Below are the code and all the weights of a small trained network. Each question names an input and a class and asks about switching units off, where a switched-off unit gives its printed mean instead of its output.

import numpy as np


def w(rows, s, z=0):
    codes = np.array(rows[::2]) - 128.0
    scale = np.full(codes.shape[1], s)
    scale[-1] = z or s
    return codes * scale


def f(y):
    return y / 2 * (1 + np.tanh(0.7978845608 * (y + 0.044715 * y**3)))


def log_softmax(a):
    a = a - a.max(-1, keepdims=True)
    return a - np.log(np.exp(a).sum(-1, keepdims=True))


def net(x, mask):
    res = np.array(x, float).reshape(1, 2) / 4 @ E
    y = f(res @ A[0][:, :-1].T + A[0][:, -1])
    res = res + np.where(mask, y, B[0][:, -1]) @ B[0][:, :-1]
    return log_softmax(res[-1] @ U[:, :-1].T + U[:, -1])


A, B = {}, {}
E = w([
[162,181,205,92,63,166,38,135],'x0',
[207,37,169,34,69,91,106,7],'x1',
],0.017)
A[0] = w([
[107,254,177,153,142,176,61,152,135],'neuron 0',
[194,86,58,72,221,68,205,74,168],'neuron 1',
[85,73,100,137,162,112,163,176,171],'neuron 2',
[137,197,156,156,173,144,124,165,221],'neuron 3',
[52,107,98,196,189,150,207,163,253],'neuron 4',
[190,175,225,103,84,121,76,67,60],'neuron 5',
[158,148,221,194,158,160,81,211,144],'neuron 6',
[84,181,109,127,218,122,200,159,254],'neuron 7',
[76,103,93,128,177,109,225,117,187],'neuron 8',
[169,174,146,178,125,174,62,170,114],'neuron 9',
],0.0097,0.0067)
B[0] = w([
[110,114,193,85,200,36,108,201,217],'neuron 0',
[101,46,226,193,182,10,175,2,212],'neuron 1',
[169,194,126,148,79,109,121,87,187],'neuron 2',
[68,151,133,80,119,118,131,216,201],'neuron 3',
[137,197,85,164,63,101,145,163,252],'neuron 4',
[211,168,105,115,52,248,140,132,214],'neuron 5',
[131,133,122,49,153,76,116,161,195],'neuron 6',
[50,188,80,148,76,170,163,170,233],'neuron 7',
[87,164,156,199,129,148,191,74,206],'neuron 8',
[146,105,170,72,126,134,100,202,181],'neuron 9',
],0.0084,0.023)
U = w([
[63,185,56,221,52,131,171,152,250],'0',
[130,40,168,143,152,17,159,3,183],'1',
[85,138,170,30,155,56,73,204,197],'2',
[218,149,133,66,41,254,94,84,63],'3',
[66,66,161,187,145,164,81,159,3],'4',
],0.0089,0.0036)

Each question gives the input, the list of numbers given to net, and the class t.
The units are the neurons (one row each of A and B). Each row of codes is followed by its name. A weight is (code - 128) times the scale printed after its matrix; where a second scale follows, it is the last column's (A, B and U).
mask holds one flag per neuron, in row order. A switched-off neuron (its flag False) gives its mean, the last column of its row in B, instead of its output. The means were averaged over made-up inputs and are rounded, as every weight is.
A unit's drop is (log p(t) with every unit on - log p(t) with that unit switched off) / (log p(t) with every unit on - log p(t) with every unit switched off).
The circuit of an input: a set's keep is (log p(t) with only the set's units on - log p(t) with every unit switched off) / (log p(t) with every unit on - log p(t) with every unit switched off). Starting from all 10 units, units are removed one at a time, each time the one whose removal leaves the highest keep (on an exact tie, the one counted first), for as long as the keep stays at least 0.8.
units of the circuit, in order: the units of the circuit, biggest drop first
k most important neurons: the k neurons with the biggest drops, biggest first
drop of u: that unit's drop, to one decimal
input [7,1], class 3: units of the circuit, in order : neuron 5
input [-7,1], class 1: 2 most important neurons : neuron 1; neuron 5
input [6,1], class 3: 2 most important neurons : neuron 5; neuron 1
input [1,7], class 3: 2 most important neurons : neuron 5; neuron 0
input [1,2], class 3: 2 most important neurons : neuron 1; neuron 0
input [0,2], class 1: 2 most important neurons : neuron 7; neuron 5
input [-8,2], class 1: drop of neuron 1 : 3.9
input [1,-5], class 2: drop of neuron 0 : 0.3
input [1,5], class 3: drop of neuron 5 : 1.9
input [4,0], class 2: drop of neuron 2 : 0.1
